Here is a tiny trained network, its code and every weight. The questions are about switching its units off for an input and a target symbol, where a switched-off unit gives its printed mean instead of its output.

import numpy as np


def w(rows, s, z=0):
    codes = np.array(rows[::2]) - 128.0
    scale = np.full(codes.shape[1], s)
    scale[-1] = z or s
    return codes * scale


def norm(h):
    return h / np.sqrt((h * h).mean(-1, keepdims=True) + 1e-5)


def f(y):
    return y / 2 * (1 + np.tanh(0.7978845608 * (y + 0.044715 * y**3)))


def softmax(a):
    e = np.exp(a - a.max(-1, keepdims=True))
    return e / e.sum(-1, keepdims=True)


def log_softmax(a):
    a = a - a.max(-1, keepdims=True)
    return a - np.log(np.exp(a).sum(-1, keepdims=True))


def net(x, mask):
    ids = ['αβζθλμτφψ'.index(c) for c in x.split()]
    T = len(ids)
    res = E[ids] + P[:T]
    u = 0
    for l in range(2):
        q, k, v = (norm(res) @ M[l].T for M in (Q, K, V))
        z = softmax(np.where(np.tri(T) > 0, q @ k.T / 2**0.5, -1e9)) @ v
        res = res + np.where(mask[u], z, O[l][:, -1]) @ O[l][:, :-1]
        u += 1
        y = f(norm(res) @ A[l][:, :-1].T + A[l][:, -1])
        res = res + np.where(mask[u : u + 12], y, B[l][:, -1]) @ B[l][:, :-1]
        u += 12
    return log_softmax(norm(res)[-1] @ U[:, :-1].T + U[:, -1])


Q, K, V, O, A, B = {}, {}, {}, {}, {}, {}
E = w([
[98,71,112,94,43,251,160,124,146,111,114,173],'α',
[186,211,169,100,90,206,137,112,219,144,172,106],'β',
[60,141,97,103,69,138,71,124,210,117,160,175],'ζ',
[175,163,172,97,89,158,167,132,151,56,102,150],'θ',
[202,113,99,143,108,35,146,170,118,244,165,148],'λ',
[125,110,193,79,56,85,114,9,181,217,128,34],'μ',
[66,186,205,165,62,213,122,134,132,118,120,217],'τ',
[185,164,135,166,23,117,82,117,58,92,162,27],'φ',
[149,141,147,196,120,77,167,34,240,52,140,131],'ψ',
],0.018)
P = w([
[103,179,167,2,132,188,97,159,131,122,171,255],'0',
[90,164,207,38,139,165,132,204,143,116,196,165],'1',
[115,176,180,58,120,148,136,163,147,117,183,167],'2',
[122,166,165,86,116,141,127,169,169,111,171,137],'3',
[137,167,150,101,103,138,133,149,159,111,157,134],'4',
[117,170,142,118,108,134,142,153,174,112,147,105],'5',
[131,163,132,119,91,128,158,125,150,114,134,98],'6',
[126,167,125,136,92,132,170,116,151,118,122,93],'7',
[123,165,124,149,91,133,177,109,150,127,107,85],'8',
[110,147,123,169,98,138,185,112,164,149,110,61],'9',
[119,143,119,174,86,126,198,80,145,147,102,54],'10',
[117,137,132,198,90,127,201,83,149,158,80,41],'11',
[109,131,132,204,108,144,184,92,182,174,79,9],'12',
],0.0099)
Q[0] = w([
[122,106,74,124,254,91,98,150,47,130,118,144],'0.h0',
[125,116,121,131,96,138,149,131,119,154,138,129],'0.h0',
],0.012)
K[0] = w([
[80,176,231,56,123,254,53,109,147,35,144,161],'0.h0',
[143,124,138,159,124,119,132,164,143,104,133,199],'0.h0',
],0.0076)
V[0] = w([
[126,148,174,93,2,165,76,114,155,141,80,67],'0.h0',
[118,96,174,178,88,89,167,43,217,117,100,99],'0.h0',
],0.0061)
O[0] = w([
[114,30,251,174,62,235,145,139,143,88,166,178,253],'0.h0',
[22,195,114,115,94,119,195,72,168,127,183,180,219],'0.h0',
],0.011,0.0056)
A[0] = w([
[101,106,118,148,95,151,122,109,191,160,170,140,203],'0.n0',
[160,86,152,200,147,128,104,85,119,99,144,106,161],'0.n1',
[123,173,81,140,109,77,91,142,136,94,122,125,229],'0.n2',
[158,131,83,136,87,153,91,136,95,114,161,94,80],'0.n3',
[120,95,110,165,114,146,126,96,89,128,119,91,81],'0.n4',
[134,131,69,128,170,85,125,128,79,212,81,58,7],'0.n5',
[134,113,157,124,139,134,247,158,148,90,150,153,120],'0.n6',
[127,161,122,117,95,174,146,105,127,118,119,101,107],'0.n7',
[96,107,139,183,131,163,163,182,70,131,91,185,220],'0.n8',
[94,148,60,122,128,130,140,75,142,127,68,103,75],'0.n9',
[175,141,139,137,167,93,173,144,136,112,101,99,87],'0.n10',
[118,114,165,141,104,133,77,153,105,118,79,121,117],'0.n11',
],0.012,0.0018)
B[0] = w([
[133,106,68,111,155,115,92,167,87,152,67,127,251],'0.n0',
[90,149,213,195,100,69,81,118,111,196,104,176,139],'0.n1',
[77,78,216,100,198,195,190,144,216,86,54,197,144],'0.n2',
[49,124,176,209,221,105,175,192,80,45,218,136,141],'0.n3',
[69,42,169,219,140,146,147,165,123,90,157,117,132],'0.n4',
[126,189,83,165,83,183,106,89,203,55,119,90,164],'0.n5',
[161,105,70,112,189,92,36,58,97,158,146,165,217],'0.n6',
[125,103,29,197,84,140,178,207,182,112,115,131,198],'0.n7',
[220,188,121,68,108,29,205,169,182,176,73,70,158],'0.n8',
[72,47,136,162,166,157,133,187,231,131,94,114,154],'0.n9',
[188,88,79,90,30,187,223,74,137,131,147,76,148],'0.n10',
[91,175,69,141,123,122,155,118,114,94,1,132,140],'0.n11',
],0.0072,0.012)
Q[1] = w([
[97,110,162,209,64,122,100,133,158,70,156,136],'1.h0',
[94,112,67,191,3,220,203,67,254,198,90,213],'1.h0',
],0.011)
K[1] = w([
[149,119,80,203,43,2,109,136,133,199,215,158],'1.h0',
[32,92,147,254,79,110,164,6,143,123,126,73],'1.h0',
],0.0072)
V[1] = w([
[91,106,159,35,174,93,42,42,106,213,71,2],'1.h0',
[214,66,119,154,175,117,95,117,189,153,68,228],'1.h0',
],0.0051)
O[1] = w([
[53,126,187,78,27,102,120,97,131,128,160,95,1],'1.h0',
[117,137,164,89,163,92,146,9,162,153,131,127,131],'1.h0',
],0.014,0.00069)
A[1] = w([
[122,80,123,107,154,99,84,168,97,178,127,177,77],'1.n0',
[143,32,178,204,111,172,106,255,73,131,137,152,3],'1.n1',
[158,127,101,130,110,171,60,145,123,151,100,152,132],'1.n2',
[83,84,207,123,111,134,159,103,163,145,119,119,100],'1.n3',
[106,95,150,115,155,48,142,177,11,195,170,202,120],'1.n4',
[70,90,132,115,31,128,147,183,119,209,165,189,116],'1.n5',
[97,109,97,173,148,148,192,180,113,140,135,143,69],'1.n6',
[90,132,135,172,81,68,143,121,120,75,128,61,131],'1.n7',
[154,92,137,139,100,128,154,121,122,126,66,79,132],'1.n8',
[104,168,83,131,109,60,124,112,137,173,163,152,178],'1.n9',
[62,116,101,119,193,123,125,111,179,141,89,200,134],'1.n10',
[88,87,90,111,79,153,108,155,156,131,170,99,125],'1.n11',
],0.012,0.0058)
B[1] = w([
[206,172,132,92,132,110,80,87,132,87,155,110,135],'1.n0',
[111,122,51,186,142,55,103,169,150,41,184,191,173],'1.n1',
[63,116,187,156,111,96,86,95,23,139,130,112,164],'1.n2',
[128,91,141,150,98,96,172,125,165,130,95,146,204],'1.n3',
[251,148,124,52,208,139,105,26,152,15,64,143,137],'1.n4',
[155,58,202,124,136,102,104,87,143,215,115,163,246],'1.n5',
[162,141,110,171,140,102,60,143,125,48,125,115,152],'1.n6',
[148,126,106,167,169,182,100,121,134,119,84,96,177],'1.n7',
[72,94,87,187,76,133,134,162,126,114,118,118,168],'1.n8',
[98,132,158,77,157,162,146,162,173,28,140,154,178],'1.n9',
[87,160,85,102,114,115,155,166,155,86,162,44,192],'1.n10',
[188,141,128,191,127,87,157,72,148,120,75,121,212],'1.n11',
],0.012)
U = w([
[147,124,124,203,142,93,102,173,83,78,153,155,188],'α',
[208,160,149,149,124,132,175,196,133,162,194,43,98],'β',
[147,57,99,82,97,194,178,156,58,79,107,97,72],'ζ',
[122,168,152,113,45,103,80,117,106,77,129,42,46],'θ',
[58,152,90,95,163,155,198,148,183,110,175,125,115],'λ',
[150,82,191,148,108,106,174,133,178,164,138,140,193],'μ',
[215,156,107,90,207,104,116,98,142,101,47,120,69],'τ',
[109,130,173,177,239,255,138,137,77,137,124,91,248],'φ',
[110,230,153,143,132,133,165,156,86,130,45,150,93],'ψ',
],0.0076,0.0018)

Each question gives the input, a string of symbols that net reads in full, and the target symbol t.
The units are the heads (2 rows each of Q, K, V and O) and the neurons (one row each of A and B). Each row of codes is followed by its name. A weight is (code - 128) times the scale printed after its matrix; where a second scale follows, it is the last column's (O, A, B and U).
mask holds one flag per unit, layer by layer, with each layer's heads first. A switched-off unit (its flag False) gives its mean, the last column of its rows in O or B, instead of its output. The means were averaged over made-up inputs and are rounded, as every weight is.
A unit's drop is (log p(t) with every unit on - log p(t) with that unit switched off) / (log p(t) with every unit on - log p(t) with every unit switched off).
The circuit of an input: a set's keep is (log p(t) with only the set's units on - log p(t) with every unit switched off) / (log p(t) with every unit on - log p(t) with every unit switched off). Starting from the 12 units with the biggest drops (on a tie, the unit counted first), units are removed one at a time, each time the one whose removal leaves the highest keep (on an exact tie, the one counted first), for as long as the keep stays at least 0.8.
circuit, biggest first: the units of the circuit, biggest drop first
most important unit: the unit with the biggest drop
k most important neurons: the k neurons with the biggest drops, biggest first
k most important neurons of layer l: the k neurons of layer l with the biggest drops, biggest first
drop when u is switched off: that unit's drop, to one decimal
input φ θ ψ ψ θ β α μ μ λ ψ β λ, target λ: circuit, biggest first -> 0.h0, 1.n9
input θ τ μ μ θ λ θ μ μ α φ λ, target α: most important neuron of layer 0 -> 0.n1
input θ λ θ μ θ ζ μ ζ φ φ ψ τ, target ψ: circuit, biggest first -> 0.h0, 0.n11, 1.n5
input θ θ θ μ ψ α θ θ α, target λ: circuit, biggest first -> 0.h0, 1.n10
input μ λ μ θ α, target α: circuit, biggest first -> 0.h0, 0.n3, 1.n1
input β β θ, target τ: circuit, biggest first -> 1.h0, 0.n6
input θ φ τ, target α: circuit, biggest first -> 1.h0, 1.n1
input α ζ λ ψ μ β φ μ ψ θ, target ζ: circuit, biggest first -> 0.h0, 0.n10, 1.n8
input ψ ζ β μ λ μ θ τ ψ θ μ φ, target φ: 2 most important neurons of layer 0 -> 0.n3, 0.n5
input λ φ θ α μ, target θ: circuit, biggest first -> 0.h0, 0.n5, 1.h0
input θ λ β β φ, target φ: 2 most important neurons -> 0.n3, 1.n7
input θ θ θ, target τ: circuit, biggest first -> 1.h0, 0.n6
input λ τ μ β ζ, target λ: 2 most important neurons of layer 1 -> 1.n10, 1.n11
input α β θ α λ θ λ μ ζ θ τ ψ τ, target λ: 3 most important neurons -> 0.n1, 1.n11, 1.n5
input α θ ζ, target θ: most important unit -> 1.h0
input α μ α τ φ λ τ β θ λ, target α: 2 most important neurons of layer 1 -> 1.n2, 1.n10
input λ ψ β θ, target ζ: 2 most important neurons of layer 0 -> 0.n10, 0.n7
input ψ μ β μ φ φ ζ, target α: 3 most important neurons -> 0.n1, 1.n1, 1.n2
input ζ α τ α, target ζ: 3 most important neurons -> 0.n8, 1.n5, 0.n6
input μ α β λ, target τ: circuit, biggest first -> 1.n4
input θ β τ β τ ζ θ ζ, target θ: 2 most important neurons of layer 0 -> 0.n0, 0.n2
input θ ζ τ, target ψ: 2 most important neurons of layer 0 -> 0.n8, 0.n11
input θ θ φ φ λ, target τ: 2 most important neurons -> 0.n7, 1.n4
input τ ζ α, target ζ: 3 most important neurons -> 0.n8, 1.n5, 1.n11
input α φ ζ β ζ, target α: 2 most important neurons of layer 1 -> 1.n1, 1.n2
input ζ θ λ μ μ φ β, target β: 2 most important neurons of layer 0 -> 0.n0, 0.n9
input λ β φ ζ β μ, target θ: circuit, biggest first -> 1.h0
input θ β τ β, target φ: drop when 1.n10 is switched off -> 0.0
input θ β λ μ φ β β α α, target α: drop when 1.h0 is switched off -> 0.1
